Each row is followed by its class number.
[ 252   -6   61  -12  -43  -83 -356  -97 -128  -59  -79 -113 -298  -25
  -99  -46  -50  -65  150  141   18 -160  152   76   91  -16  -93 -133
 -145  278   95  134 -237  -38  -94   92  268   -7  -86  -89   64]	2
[  13   81  344  -56   37  -81   70  154 -456 -239  127 -147   38  -28
 -367   22  301 -163    6  133 -107  -48 -206   56 -183  159 -220  193
   39 -222  -59  249  393 -151  351    3 -274   88    3   23 -148]	9
[  17    6   89  -48  232   18 -131 -347  -58 -451 -363 -729  268  -80
 -436  108  307 -302  143    2 -152   61   87  255  -34  313 -341   69
 -303   39  324  201  294   40  223  182  331   54  136  299 -160]	9
[-206  -33   27   12    7 -142  -31  210 -295   30  202  162  -58  144
   35  -91  -43   72  134  197  -77  -42   -2  -69   18  -58   32   94
  136  -81 -128  -13    1 -114  -32  -27  -10    7  -74  -43   37]	4
[ 270   75  305   -6 -190   77  263  120 -270 -108  113  -49 -340  -48
 -402  -67  319 -306  -85   16   12  -51 -242   10  -97   32 -184 -162
   76  -96  -29  227  432  123  472   75 -413  187  -43  -94 -320]	1
[ 159 -155 -176  111 -247  159  302  178   89  260  148  281 -465  185
   13 -206   29  -29 -170  386  127  -92   89  -80  281 -306   46 -476
  161  128   95 -152   47  390   14   36  -45   66  -53    2 -232]	9
[ -49  -57   14   -7 -110  -95  -19  158 -337  -31   96   16 -292  227
 -114 -213   50  -10  247  371  -89 -124   49   35   73    2   52 -126
  155  128 -105  115  164  -27  -14  100  -45   -1  -50  -40  -94]	5
[  94   52  -67   87  122   89   35 -104  305  215  153  206  148  -57
  163  156 -118  188 -218 -140   76   73  -95 -100   76 -164  -46  150
  -21 -217    8 -267  -79   89  -71  -99  138   49   20   85   42]	3
[-156   66  129  -43  -95 -269 -296  228 -626  -22  237   64 -257  197
  105 -183  -44  114  339  314 -168 -200   34   30  -72   14  101  158
  150   37 -348  161 -155 -296 -231    7  -29 -109 -102 -170   90]	0
[ -48   14  151  193  169   47  490  110  152   67  107  215  586 -296
  -59  258  240   61 -524 -191  151  194 -363 -133  -14  -88 -231  350
  -36 -672  238 -274  244  126  393  -83 -257  169   27  241  -39]	5
[ 141    5    6  107   57   83   37  -80  262  140   84  149   -3  -49
  108  153  -53   93 -155  -85  119   36 -117 -103   49 -194  -10  -11
  -11  -71    9 -154  -50  164   -7  -56   23   92  -14   38  -62]	5
[ -18   67   21  154  259   51  208  -88  399   71   65  157  621 -220
  169  260    6  182 -386 -294   93  194 -226 -111  -39 -102 -150  380
  -61 -573  165 -344  -71   87   91 -128   35  117   57  231   42]	4
[ 353   34  127  -74  -55   45 -336 -150 -169 -269 -186 -392 -292  -11
 -301  -36   86 -246  212   56  -69 -145  102  147    8  120 -199 -214
 -205  296  101  242   16    9  116  155  274   45  -34    9  -73]	3
[ 514   71   26  150  -31  169  193  -72  445  129  -91  217  -10 -321
  -93  194   12 -118 -471 -172  352   40  -57 -135  206 -279 -248 -119
 -196 -125  427 -247 -181  369  361   16   49  188  -72   16 -120]	2
[  89   13 -172   55  -15  155   -2 -151  255  129  -18   15 -142   99
  115  -63  -82   66   19   62   45   -8   40   16  148 -143   21 -154
  -54   77  -10 -160  -56  267 -181   72  330  -15   25  111  -91]	3
[ 377   37 -108   57 -153  103 -134   16  150  233  181  445 -449   22
  253  -53 -231  187  -71  -20  159 -107    1 -125   90 -317  113 -227
  120  102 -173 -153 -386  106 -203  -21  106   19 -105 -175   67]	4
[ 192  153  100  113   54  -57 -144   37  130  222  169  395  139 -189
  281  216 -158  285 -274 -267  153   20 -170 -144  -31 -223  -66  332
   -7 -314 -112 -211 -400  -95  -97 -135  -65   50  -63  -88  170]	2
[-150  -17   20    7  -55 -279 -276  141 -566   -9  156   43 -263  265
   47 -185  -24  152  408  365 -147 -138   99   46   47   -5   63  124
  203  133 -231  128 -110 -246 -221   36   51  -67  -33 -115   33]	2
[ 394  -29   26   -8  -13  226   54 -216  333 -163 -246 -256 -147 -125
 -406  102  179 -340 -166  -24  140   43   39   26  159  -44 -320 -311
 -265  125  440   32  202  323  366  111  113  128  -10  159 -289]	3
[-337  -81  -94   42  103 -109  117   89 -256  -45   91  -96  195  161
   -3 -109  142   77  116  206  -74   60   -1   41   17    8    8  194
   76 -177  -35  -68  181  -16  -27   49   49  -23   31  154  -86]	0
[ 145 -106 -430   71 -126  229  -24  -62  380  359   69  277 -451  262
  275 -153 -254  136   17  246  102  -69  215  -90  286 -341  192 -410
   73  343  -45 -269 -216  359 -365   55  361  -73    5   27  -48]	7
[ 101   77   22 -119   44  203  -85 -223    3 -189  -66 -411 -141  111
 -280  -21  190 -226  118   25 -149  -36  -99  115 -166  209 -133 -161
 -136  115 -140  206  459  117   83  139  173    8  142  177 -171]	1
[ 499  210  285   23 -144   55 -125    6   32  112  236  360 -311 -223
  -41  157  -19    0 -339 -228  155 -118 -269 -116 -126 -128 -129  -26
   32 -109 -145   66  -94  -62  101  -96 -187  119  -72 -224   48]	7
[ -56 -110 -192   -2 -190  -48  -97  149 -350  112  142   85 -547  340
   20 -301  -48  -15  377  421  -88 -160  180   43  137 -111  159 -256
  157  294 -241   43  -32   57 -244  128  163  -68  -68  -89  -63]	4
[ 299  103  113    8  -44    2 -262    0   -4   93  161  289 -303  -41
   76   74 -107  105  -44  -87   94 -141 -135  -89  -51 -138  -23    8
   93   90 -186   45 -210 -134  -78  -43  -24    6  -53 -191   98]	4
[ 337   80   48   27  -45  165   30 -163  109  -20   19  -26 -223  -56
 -113   20   76  -99 -105 -125   39  -29 -137   19  -19  -52  -93 -139
   -5   21  -18   47   76  137  121   58   -6   96   28   -9 -124]	2
[ 376  186  214   59   -3  170  118 -114  217   33   51  111  -58 -257
 -153  190  116  -97 -332 -378  174   79 -293  -84 -103 -112 -213  -12
  -35 -280   18  -14  118  176  292  -36 -185  186   -1   13 -123]	4
[-208  -78   -6  -56  304 -273 -459 -161 -184 -243 -145 -349  497   23
   74  120  -43  185  291   75 -197    1  163  139   -9  172 -119  448
 -243  -67  117   20 -209 -304 -250  -18  457 -137   41  165  228]	1
[-257   66  223  -25  340 -254 -402 -151 -311 -262   33 -283  563  -50
   37  228   50  296  235 -188 -200   55 -173   87 -259  262 -155  671
 -114 -288 -199  141   26 -433 -181  -62  112  -29  103  120  163]	1
[ 170   65 -132  211  103  382  668 -271  743  193 -147  210  482 -232
  -17  136  109   45 -629 -254  261  328 -208 -143  226 -248 -186  -70
 -126 -455  454 -463  213  589  316  -38   80  179   83  375 -201]	8
[ -54  107   42   58  -54 -301 -528   17 -188  235  264  441  -12   77
  513  125 -323  532   24  -44   56  -96   30 -101    1 -223  112  321
  144  -71 -264 -165 -665 -375 -575 -163  148 -138  -40 -209  364]	6
[ 533  147   63  -72 -244  291   11  -68   74   26   81   62 -566  -35
 -176  -67   52 -245 -177  -84   97 -145 -154  -25  -73  -72  -59 -403
   -4  149 -138  126  127  208  168  115  -52  106  -29 -119 -139]	1
[ -66   77  110  -25  158 -240 -478  -76 -300  -64  171    0   45   59
  135  137 -103  280  254   22 -136 -121  -42   38 -134  103    4  408
   37   45 -271  113 -189 -414 -374  -41  222  -58   27 -101  232]	6
[-230  -90   90   46  152 -119  173   33 -259 -106  105 -118  375   25
 -154   79  239   69   -7  123  -62   54 -110   29   22   63 -165  369
   27 -331  129  -31  257  -86  130    9 -130   55   56  168 -103]	3
[ -22  249  509 -178  124 -321 -653  -35 -568 -318  172 -189   15  -30
  -94  269   46   48  319 -184 -225 -119 -200   97 -424  263 -164  492
   36    9 -469  431  -21 -629 -124  -67  -18    8   26 -217  200]	6
[  57  -24   54   53  162 -106 -205 -119    0 -110 -163 -192  279 -126
  -73  169   36   22   30  -87   77   19   45   62   67   18 -202  285
 -242  -67  239  -44 -159  -48   13   36  210   20  -11  110   61]	8
[-236 -226 -434  -15 -214  -50  -34  127 -295   97   79  -36 -471  528
  155 -443  -90   76  467  570 -145 -175  357  123  274  -96  291 -299
  155  368 -202  -30   -4  142 -455  173  359 -146  -23   16  -61]	6
[-310 -204 -371   23  239 -289 -435 -120 -116  -48 -116 -194  339  257
  311  -44 -221  336  404  334 -124  -70  395  143  223   30   86  291
 -163  133  128 -238 -433 -177 -515   29  710 -248   53  164  250]	7
[ 383  239  584  -34  118 -407 -554  -21 -395 -263   -1   65  238 -433
 -135  368   -3  112  -39 -246   24  -42 -161   13 -235  147 -393  575
 -147 -265   26  226 -413 -593  159 -156 -133   96  -96 -220  273]	2
[ 305  211  122   70   34   69    8  -69  119  110  119  238  -63 -179
   32  133  -23   68 -223 -257  102   33 -230 -118  -35 -127 -129   91
    0 -187  -66  -94  -75   19  106  -77  -69  131  -43  -59  -18]	2
[-216  -46 -279  100  193   11  -49 -215  264   86    3   -2  343  105
  268   82 -108  328  -27   -1  -17  159   63   12  117 -107   36  165
  -65 -140   21 -310 -120  108 -295  -42  392  -62  103  253   33]	0
[  -1   31  148  144   93   64  511  113   73   15   13   59  412 -208
 -177  145  299  -96 -406 -227  150  175 -324  -76   -1  -76 -236  225
   19 -582  225 -144  332  223  503  -41 -332  228    1  177 -201]	5
[ 389  240  304  -51 -222 -146 -519   80 -291   85  241  344 -601  -82
  115   50 -190  138   49  -95   44 -227 -137  -49 -130  -87   28  -17
  145  160 -354  209 -408 -316 -150  -98 -100  -12 -135 -405  190]	3
[  73 -111 -178  100 -165   94  334  211   27  253  136  377 -298   85
   18 -139   -8  -34 -204  216  171  -42    9 -114  232 -302   32 -259
  106  -53   96 -206    1  316  110   26  -25   48  -94  -35 -119]	9
[ 506  130   20   -7 -250  211  -20 -111  218  166  154  225 -653   -9
  -21  -37  -50  -74 -143  -16  159  -84  -95 -100   31 -237  -10 -403
   50  228 -125   33  -39  246   33   20  -15  116  -44 -176 -124]	2
[ 211   25  -60  -46  -78  254   24 -203  143  -20  -24 -178 -409  100
 -150  -68   91 -206    7  -10  -21  -75  -25   66   44  -63  -32 -413
  -19  274  -60   94  232  242    9  173  137   31   51   26 -201]	9
[-165 -202 -427  147  200   81  -14 -274  427    0 -301 -271  308  121
  118  -10  -53  121   58  145   41   84  304  108  353 -110  -57  -76
 -266   52  407 -347 -112  380 -194  160  665  -43   85  404  -30]	5
[ 300   82  100  163   79   74  133  -91  400  -18 -148   34  358 -374
  -29  232   60  -38 -447 -241  252  117  -74  -37   78 -136 -302  150
 -300 -365  424 -272 -209  260  283  -17  109  138  -49  167  -38]	0
[ 569  229  255  -35 -254  244  -15  -62   83   48   94  158 -642 -114
 -175   13   55 -247 -196 -146   99 -112 -193  -80  -93 -140 -112 -431
   44  143 -176  195   82  208  235   26 -156  154  -63 -207 -169]	7
[ 294 -104 -210   19  -86  176  -97 -120  194   24 -246  -64 -363   67
 -113 -118  -67 -160   24  154  131 -103  217    6  285 -165  -67 -414
 -164  350  305  -62 -166  299   11  159  317  -19  -76   67  -57]	4
[   5   62  233   85  264 -368 -354   15  -32  -18  -11  171  645 -282
  251  315 -171  370  -91 -138  108   41   18  -44    3  -72 -215  687
 -143 -408  240 -219 -641 -337 -122 -165   97   -8  -90   -4  303]	7
[ 261 -174 -278  113  -45  -29 -213   39  175  351  -11  387 -201   29
  331  -65 -384  251  -34  192  190 -117  253  -90  342 -349   76 -139
  -91  253  191 -367 -648  105 -337  -17  434  -70 -162  -51  270]	2
[ 498   74  173   28  -56   87  -53  -65  195   22  -68  111 -195 -208
 -213  161  -19 -216 -312  -46  187  -65    8  -49  138 -160 -267 -152
 -154   23  355  -60 -171  159  284    7   48  106 -115  -63  -55]	9
[-126   68  232   87  402 -291 -233  -92   26 -174  -68 -161  899 -298
   65  360  -13  240  -28 -295  -12  148  -98   51  -59   78 -292  784
 -259 -514  246 -152 -255 -276   89 -125  131  -13   -3  184  205]	0
[ 138  257  502 -252   32 -263 -713   23 -649 -261  188 -155 -258    3
 -142  154   54  -43  306 -123 -205 -279 -157  139 -408  234 -144  353
   79  125 -518  458   -1 -602 -154  -16 -133  -49  -37 -253  160]	9
[ 419  174  175  107 -207   83  -63   66   75  244  181  516 -343  -86
  206   66 -185  137 -254 -105  210  -96  -99 -155   30 -302  -15  -84
   86  -53 -146 -129 -449   47  -50  -69 -112   65  -99 -261   86]	8
[ 222  172  381   31  195 -191 -305 -107 -100 -243  -85  -93  417 -365
 -182  369   88   -8 -184 -314   60   58 -152  -14 -149   99 -382  477
 -206 -327  239   59 -148 -280  252  -83  -16  124  -13   42  143]	7
[ -14  -40   81  -43  174 -147 -360 -174 -203 -351 -206 -458  182   24
 -239   76  102  -92  261   82 -107  -62  118  158  -10  214 -221  174
 -235   90  174  193   16 -175   19  108  292   -6   57  127   48]	8
[-310  -67  -79   26  104 -294  -89  110 -343   14  188   42  240  207
  147  -43  -11  230  199  262 -127  -22   52   21   96   11   24  358
  127 -143 -104 -122  -11 -254 -246  -17   90  -58   30   79   83]	2
[ 494   85  124  -44 -162  313  112 -169  141  -43  -38  -35 -578  -77
 -349  -26  178 -330 -140 -195   85  -44 -178  -10  -50  -68 -159 -471
  -46  173  -42  160  314  269  298  129 -158  155  -50  -68 -278]	4
[  62   -4 -214  167  125  253  249 -108  507  266   -1  221  256  -64
  211   80  -68  198 -378 -114  211  109  -77 -152  150 -232  -48   -8
  -95 -250  188 -409  -61  419  -25  -57  237   60   34  240  -34]	7
[ 315  198  485 -122 -370 -118 -177  244 -764 -163  288  214 -801   66
 -241 -133  116 -179  154  160  -53 -322 -181  -27 -167   56  -17 -111
  323  140 -379  472   46 -241  233   19 -494   58 -179 -452  -61]	6
[   8 -125 -242  -46 -248  139  177   56 -209   -2   23 -124 -659  400
 -182 -380  130 -247  379  415 -125 -115  172  149  166  -60   62 -569
  128  386 -186  109  298  305   25  244  203  -18   32  -31 -285]	8
[  24   78    3   39  122   23  -37 -144  165   25   36   34  189  -65
   42  152   32  142 -166  -96   99   56  -98  -19   15  -50 -132  179
  -33 -165   14  -82   17   45  -34  -32  147   26   84   89   -8]	9
[-466   18  -27    9  390 -279 -368 -133 -125  -39  108 -115  726   86
  353  182 -157  490  219  -20 -241   73    8   86 -122   96   22  741
  -72 -338 -194 -163 -235 -363 -500 -122  312 -149   89  220  296]	0
[-157  -71 -107   39  274  -25  -48 -215  228 -113 -218 -244  549  -66
  -31  144   37   66 -100   25   20  134  140   61  181    2 -219  204
 -276 -162  424 -215  -38  130   10   -3  405  -14   36  333  -49]	7
[  84  -42   75   41  211 -239 -369  -51  -65  -22  -68   52  385 -151
  117  216 -167  228  -14  -45   56  -28   93  -15   92  -19 -170  443
 -163 -150  253 -137 -487 -282 -130  -65  189  -52  -69    4  262]	1
[-354   52   44   57  414 -207 -240 -135  -44  -70   43 -140  714  -19
  249  232  -13  431  130 -121 -125  135 -110   80 -164  108  -73  674
  -70 -394 -143 -147 -106 -286 -228 -108  232  -91  141  213  177]	5
[  85  106  277   92  -36 -230    5  186 -305   81  216  343  -15 -118
   -9  130   58   72 -165   50   74   -5 -148 -109  -10 -138 -147  284
  156 -304  -24  -17 -122 -187  118 -136 -273   94  -66 -142  -26]	7
[-233 -142 -457  -82  -39   46 -307 -191   39  -26  -28 -307 -226  508
  214 -232 -161  110  494  388 -173 -137  352  117  241  -15  267 -276
   14  482 -163  -27   21  149 -625  174  581 -184   85  204  -47]	6
[ 149   29  260   13  -68  189  393   54 -167 -131   20 -144  -93  -40
 -416  -10  402 -303 -198   18  -11   36 -261   28  -62   22 -254 -143
   37 -204   59  143  528  213  495   73 -318  199   24  120 -327]	3
[ 345  134   49   75  -62  168   64  -80  275  146   89  272 -127 -186
   82   93  -38   24 -314 -243  186   21 -177 -116    7 -221 -102 -105
  -34 -137  -16 -127 -136  163   64  -84  -36   87  -57  -21  -22]	0
[ 382  -33   47   74   37  285  278 -218  395 -177 -230 -214   60 -224
 -402  167  233 -331 -352 -172  178  116  -68    7  178  -96 -364 -279
 -321 -119  509  -87  269  479  535   96  145  225  -15  236 -313]	3
[ 152   38  -77  204  130  170  303  -92  577  276  108  347  366 -246
  212  209  -59  230 -517 -257  267  185 -195 -170  142 -276 -141  143
  -94 -429  217 -441 -143  293  119 -143   51   80   -6  158   -2]	0
[ 301  -33 -207  151  -43  262  165  -39  446  299   28  330 -249  -24
  161  -21 -121   29 -281 -105  224    1  -61 -125  143 -324   20 -259
   21    8   43 -281 -158  363   -2    4  164   81  -26   24  -42]	4
[-259 -215 -316   44  -17  114  279   14  -72    4  -10 -192 -108  327
  -96 -242  159  -81  164  318  -63    1   90   73  196  -46   79 -231
   66  149   85  -86  359  287   -5  176  190  -11   49  221 -229]	6
[  87   58  219   -3  143 -112 -188 -155   38 -159  -63 -108  285 -220
 -128  236   48    0  -73 -119   50   46   -8   40   11   27 -332  242
 -249 -180  241  -24 -117  -19  102  -44  197   45  -54   83   45]	0
[ 210   30   58  -10   73   22 -169 -187   24 -219 -198 -257  112 -105
 -186   87  132  -59  -77   22   55  -25   86  106   52   74 -262   17
 -245  -35  268    5  -36   53   83  101  234    0   26  158  -29]	9
[ 127  173  216   68  170  -42  -65  -20   75   22  108  183  341 -218
   68  293   14  170 -317 -282   45   66 -253  -83 -114  -19 -174  367
    3 -410  -58  -89  -61 -132  112 -128  -86   86   19   22  102]	9
[-174 -142 -420  145  184  239  278 -244  617  157  -50  -48  257  143
  153   32  -30  128 -219   68   61  160  103  -24  287 -202  -14  -90
 -117 -113  263 -402  125  440 -128   24  380  -19  150  373 -175]	9
[-358 -290 -553  198   12  -71  208  164  156  456  161  492   81  353
  494 -216 -311  484   -7  473  116    2  296  -91  452 -350  251   74
  134   -9  105 -549 -376  201 -465  -90  400 -132  -12   75  110]	8
[  87    5  -19   -1 -169  106  192  123 -134   31   91    7 -410  167
 -216 -183  165 -230   49  231  -45  -89  -48    7   71  -63  -39 -306
   86  112 -107   88  348  194  167  102 -134   52  -36   13 -252]	0
[ -76  126  465  -55   69 -203  -22   50 -542 -365   84 -304  127   -2
 -395   61  354 -151  196   91 -209   -5 -244  121 -273  305 -254  359
   50 -255 -114  341  432 -266  315   20 -305  106   57   30 -139]	8
[ -76  128  197   63  -34 -214   -4  202 -317   90  246  273   88  -26
  104    7   21  205  -89   77    0  -14 -177  -54  -71  -50  -46  303
  120 -315 -169  -44  -95 -189   31 -110 -158   25  -42 -100   73]	2
